Below are the code and all the weights of a small trained network. Each question names an input and a class and asks about switching units off, where a switched-off unit gives its printed mean instead of its output.

import numpy as np


def w(rows, s, z=0):
    codes = np.array(rows[::2]) - 128.0
    scale = np.full(codes.shape[1], s)
    scale[-1] = z or s
    return codes * scale


def norm(h):
    return h / np.sqrt((h * h).mean(-1, keepdims=True) + 1e-5)


def f(y):
    return np.maximum(y, 0)


def log_softmax(a):
    a = a - a.max(-1, keepdims=True)
    return a - np.log(np.exp(a).sum(-1, keepdims=True))


def net(x, mask):
    res = np.array(x, float).reshape(1, 5) / 4 @ E
    u = 0
    for l in range(3):
        y = f(norm(res) @ A[l][:, :-1].T + A[l][:, -1])
        res = res + np.where(mask[u : u + 7], y, B[l][:, -1]) @ B[l][:, :-1]
        u += 7
    return log_softmax(norm(res)[-1] @ U[:, :-1].T + U[:, -1])


A, B = {}, {}
E = w([
[144,138,111,254],'x0',
[135,131,129,122],'x1',
[123,126,127,128],'x2',
[141,241,25,102],'x3',
[252,57,96,52],'x4',
],0.0092)
A[0] = w([
[149,104,123,154,55],'0.n0',
[84,138,192,136,143],'0.n1',
[173,74,99,211,214],'0.n2',
[81,85,77,112,150],'0.n3',
[79,191,136,80,2],'0.n4',
[130,181,5,116,193],'0.n5',
[69,124,225,141,103],'0.n6',
],0.012,0.005)
B[0] = w([
[189,29,115,144,137],'0.n0',
[197,191,105,139,180],'0.n1',
[228,183,85,184,227],'0.n2',
[181,81,84,104,148],'0.n3',
[156,254,135,154,154],'0.n4',
[48,194,212,133,254],'0.n5',
[191,169,150,12,191],'0.n6',
],0.0084,0.0083)
A[1] = w([
[81,76,115,119,213],'1.n0',
[53,145,130,39,69],'1.n1',
[138,61,130,1,87],'1.n2',
[85,139,182,17,101],'1.n3',
[119,220,208,41,28],'1.n4',
[115,162,149,97,170],'1.n5',
[127,213,144,6,8],'1.n6',
],0.0091,0.0015)
B[1] = w([
[75,87,105,80,132],'1.n0',
[196,68,123,200,181],'1.n1',
[18,58,144,90,194],'1.n2',
[202,78,81,187,206],'1.n3',
[217,125,92,147,254],'1.n4',
[159,43,50,143,182],'1.n5',
[213,159,82,254,245],'1.n6',
],0.0099,0.0075)
A[2] = w([
[87,71,133,56,83],'2.n0',
[134,18,91,143,252],'2.n1',
[2,235,60,144,168],'2.n2',
[105,129,130,117,104],'2.n3',
[119,215,166,178,170],'2.n4',
[111,253,154,177,237],'2.n5',
[182,191,84,79,57],'2.n6',
],0.0095,0.0035)
B[2] = w([
[77,177,174,109,140],'2.n0',
[7,127,65,128,205],'2.n1',
[39,42,201,103,185],'2.n2',
[128,117,91,144,128],'2.n3',
[80,180,167,112,215],'2.n4',
[106,135,159,35,254],'2.n5',
[148,149,230,199,169],'2.n6',
],0.011,0.0091)
U = w([
[191,84,59,175,81],'0',
[136,227,191,137,70],'1',
[2,104,140,74,250],'2',
],0.012,0.0021)

Each question gives the input, the list of numbers given to net, and the class t.
The units are the neurons (one row each of A and B). Each row of codes is followed by its name. A weight is (code - 128) times the scale printed after its matrix; where a second scale follows, it is the last column's (A, B and U).
mask holds one flag per neuron, layer by layer. A switched-off neuron (its flag False) gives its mean, the last column of its row in B, instead of its output. The means were averaged over made-up inputs and are rounded, as every weight is.
A unit's drop is (log p(t) with every unit on - log p(t) with that unit switched off) / (log p(t) with every unit on - log p(t) with every unit switched off).
The circuit of an input: a set's keep is (log p(t) with only the set's units on - log p(t) with every unit switched off) / (log p(t) with every unit on - log p(t) with every unit switched off). Starting from the 12 units with the biggest drops (on a tie, the unit counted first), units are removed one at a time, each time the one whose removal leaves the highest keep (on an exact tie, the one counted first), for as long as the keep stays at least 0.8.
circuit, biggest first: the units of the circuit, biggest drop first
most important unit: the unit with the biggest drop
top k neurons: the k neurons with the biggest drops, biggest first
top k neurons in layer l: the k neurons of layer l with the biggest drops, biggest first
drop of u: that unit's drop, to one decimal
input [6,7,8,8,-2], class 2: most important unit : 2.n2
input [8,1,5,6,0], class 2: circuit, biggest first : 2.n2, 1.n6, 1.n4
input [-6,6,-3,0,-8], class 0: top 3 neurons in layer 0 : 0.n5, 0.n2, 0.n6
input [0,-1,-3,0,8], class 2: circuit, biggest first : 1.n2, 0.n1, 1.n4, 2.n1
input [-7,-2,-4,-8,0], class 0: top 3 neurons in layer 2 : 2.n5, 2.n4, 2.n2
input [-4,8,2,0,5], class 2: top 2 neurons : 1.n2, 0.n5
input [5,-1,8,1,6], class 1: top 2 neurons : 1.n5, 1.n3
input [3,-8,-2,5,-4], class 2: circuit, biggest first : 2.n2, 0.n6, 1.n6
input [5,8,5,2,-1], class 2: top 2 neurons : 1.n6, 1.n4
input [7,1,4,6,-4], class 2: top 2 neurons : 2.n2, 1.n6
input [3,-3,4,6,-1], class 2: top 2 neurons : 0.n6, 2.n2
input [0,7,-6,-1,-6], class 0: top 2 neurons : 0.n6, 0.n2
input [8,8,-1,1,-4], class 2: top 3 neurons in layer 2 : 2.n2, 2.n5, 2.n6
input [-1,0,8,-4,-1], class 0: most important unit : 0.n6
input [4,-4,6,1,2], class 1: drop of 0.n2 : 0.9
input [4,7,-3,6,-1], class 2: drop of 0.n6 : 0.4
input [4,0,4,4,7], class 1: drop of 2.n6 : 0.0
